Below are the code and all the weights of a small trained network. Each question names an input and a class and asks about switching units off, where a switched-off unit gives its printed mean instead of its output.

import numpy as np


def w(rows, s, z=0):
    codes = np.array(rows[::2]) - 128.0
    scale = np.full(codes.shape[1], s)
    scale[-1] = z or s
    return codes * scale


def f(y):
    return np.maximum(y, 0)


def log_softmax(a):
    a = a - a.max(-1, keepdims=True)
    return a - np.log(np.exp(a).sum(-1, keepdims=True))


def net(x, mask):
    res = np.array(x, float).reshape(1, 7) / 4 @ E
    y = f(res @ A[0][:, :-1].T + A[0][:, -1])
    res = res + np.where(mask, y, B[0][:, -1]) @ B[0][:, :-1]
    return log_softmax(res[-1] @ U[:, :-1].T + U[:, -1])


A, B = {}, {}
E = w([
[141,82,65,168,138,197,82,154,133],'x0',
[78,181,119,156,155,167,89,159,10],'x1',
[195,96,122,36,213,117,170,200,125],'x2',
[37,69,166,78,79,102,158,117,147],'x3',
[89,124,187,139,63,63,148,107,170],'x4',
[126,56,121,95,115,183,165,192,89],'x5',
[88,140,130,100,150,199,155,151,80],'x6',
],0.012)
A[0] = w([
[74,164,182,132,63,92,144,114,130,186],'N0',
[112,197,116,218,115,108,56,59,148,140],'N1',
[111,182,145,184,96,129,61,104,155,196],'N2',
[189,173,142,125,176,69,126,113,202,165],'N3',
[129,111,148,129,126,123,119,113,135,4],'N4',
[187,155,108,95,148,100,128,86,181,159],'N5',
[113,5,132,125,74,120,172,105,243,187],'N6',
],0.015,0.0024)
B[0] = w([
[127,152,186,93,104,81,130,109,56,213],'N0',
[124,124,43,177,149,123,138,67,111,251],'N1',
[109,172,88,147,130,127,147,72,116,217],'N2',
[137,174,133,124,129,143,162,176,196,202],'N3',
[104,142,125,145,94,128,111,125,141,137],'N4',
[132,169,146,147,114,123,123,194,159,186],'N5',
[129,3,140,121,125,146,80,78,185,230],'N6',
],0.02,0.025)
U = w([
[126,16,182,110,107,104,65,106,215,198],'0',
[150,186,183,136,135,69,151,186,236,85],'1',
[142,110,116,84,247,236,79,238,1,254],'2',
[98,175,51,217,143,70,129,54,129,54],'3',
[95,152,237,85,89,24,126,109,95,15],'4',
],0.0083,0.002)

Each question gives the input, the list of numbers given to net, and the class t.
The units are the neurons (one row each of A and B). Each row of codes is followed by its name. A weight is (code - 128) times the scale printed after its matrix; where a second scale follows, it is the last column's (A, B and U).
mask holds one flag per neuron, in row order. A switched-off neuron (its flag False) gives its mean, the last column of its row in B, instead of its output. The means were averaged over made-up inputs and are rounded, as every weight is.
A unit's drop is (log p(t) with every unit on - log p(t) with that unit switched off) / (log p(t) with every unit on - log p(t) with every unit switched off).
The circuit of an input: a set's keep is (log p(t) with only the set's units on - log p(t) with every unit switched off) / (log p(t) with every unit on - log p(t) with every unit switched off). Starting from all 7 units, units are removed one at a time, each time the one whose removal leaves the highest keep (on an exact tie, the one counted first), for as long as the keep stays at least 0.8.
units of the circuit, in order: the units of the circuit, biggest drop first
unit that matters most: the unit with the biggest drop
top k neurons: the k neurons with the biggest drops, biggest first
drop when u is switched off: that unit's drop, to one decimal
input [-5,-6,2,-2,-6,4,-4], class 1: unit that matters most -> N3
input [6,5,3,-2,1,-3,5], class 2: top 2 neurons -> (N1; N6)
input [-4,-1,5,4,0,-3,4], class 1: top 2 neurons -> (N6; N1)
input [-2,3,4,-6,-4,-8,8], class 1: units of the circuit, in order -> (N1; N2)
input [1,3,-1,-1,1,8,5], class 2: units of the circuit, in order -> (N6; N1)
input [-5,1,1,-6,5,8,-1], class 4: top 3 neurons -> (N1; N6; N3)
input [6,6,4,7,-5,0,-8], class 2: top 3 neurons -> (N6; N1; N2)
input [-8,2,1,8,5,6,-1], class 0: top 3 neurons -> (N6; N2; N5)
input [8,6,5,-5,7,6,-2], class 2: units of the circuit, in order -> (N6; N1)
input [-7,-3,0,5,-5,-7,2], class 1: top 2 neurons -> (N3; N5)
input [6,8,-2,7,2,6,-4], class 0: top 4 neurons -> (N1; N2; N0; N5)
input [5,3,7,3,2,-6,4], class 2: drop when N6 is switched off -> 0.7
input [-2,-3,-7,2,-6,4,2], class 0: drop when N1 is switched off -> 0.6
input [-5,-4,1,1,7,0,-3], class 0: units of the circuit, in order -> (N6)
input [6,6,6,6,1,-4,-8], class 0: drop when N2 is switched off -> 0.8
